Read these off the matrix that follows.
1) Read off the 1st entry, reading row by row.
2) Read off the entry in the top-right corner.
3) Read off the bottom-right entry.
4) Read off the top entry of the column that holds the largest entry.
5) Read off the entry just right of 28.
6) Read off the last entry in the row that holds the largest entry.
-9,5,6,-21,-19,-26,-15,-52,-6,1,6,-7,20
1,-19,-2,8,7,-32,3,-52,-15,5,-21,11,5
-9,-34,-10,0,4,-27,9,-52,0,28,-43,11,-9
4,-32,-10,22,22,-15,17,-52,-8,13,-37,18,-14
1) -9
2) 20
3) -14
4) 1
5) -43
6) -9

Read these off the array that follows. Indices start at 1.
1) Which number is the minimum?
2) Which number is the entry directly below -9?
3) Which number is the top-right entry?
4) Which number is the entry in row 1 and column 3?
5) Which number is the entry directly above 59?
6) Which number is the entry directly above -42?
7) Which number is the entry in the top-left corner?
8) Which number is the bottom-right entry?
[[-25  12 -11  16 -39]
 [ 41  26  -6  -6  -3]
 [ 59  15  -7 -15  -1]
 [ -1  18 -14  10 -41]
 [  4  17 -15   8 -42]
 [ 39 -11 -16 -13 -37]
 [-24  -4 -13  12 -48]
 [ 62  12  -9 -16 -10]
 [  5  20 -15   8 -38]
 [ 35  19 -15  -3 -33]]
1) -48
2) -15
3) -39
4) -11
5) 41
6) -41
7) -25
8) -33

[[23, -10, -11, 8, 18, 12, -4, 6], [18, -20, -2, 3, -16, 30, -47, 2], [47, 6, -24, -49, 22, 16, 1, -9], [66, -13, -36, -28, 4, 5, 18, -5], [43, 6, -12, -27, 12, 20, -9, 14], [21, -33, -35, -11, 15, 40, 7, 0], [-18, -26, 3, 0, -18, 28, -37, -9], [31, -15, -22, 0, 12, 23, -23, 3], [34, -21, -52, -56, -16, 18, 2, 16]]
What is the entry just left of -36?
Answer: -13
The entry just left of 40 is 15
The entry just right of 31: -15
What is the entry just right of -52?
Answer: -56
What is the entry just right of the smallest entry?
Answer: -16
The entry just right of -13 -> -36
The entry just right of 47 -> 6
The entry just left of -47 is 30
The entry just left of the smallest entry: -52
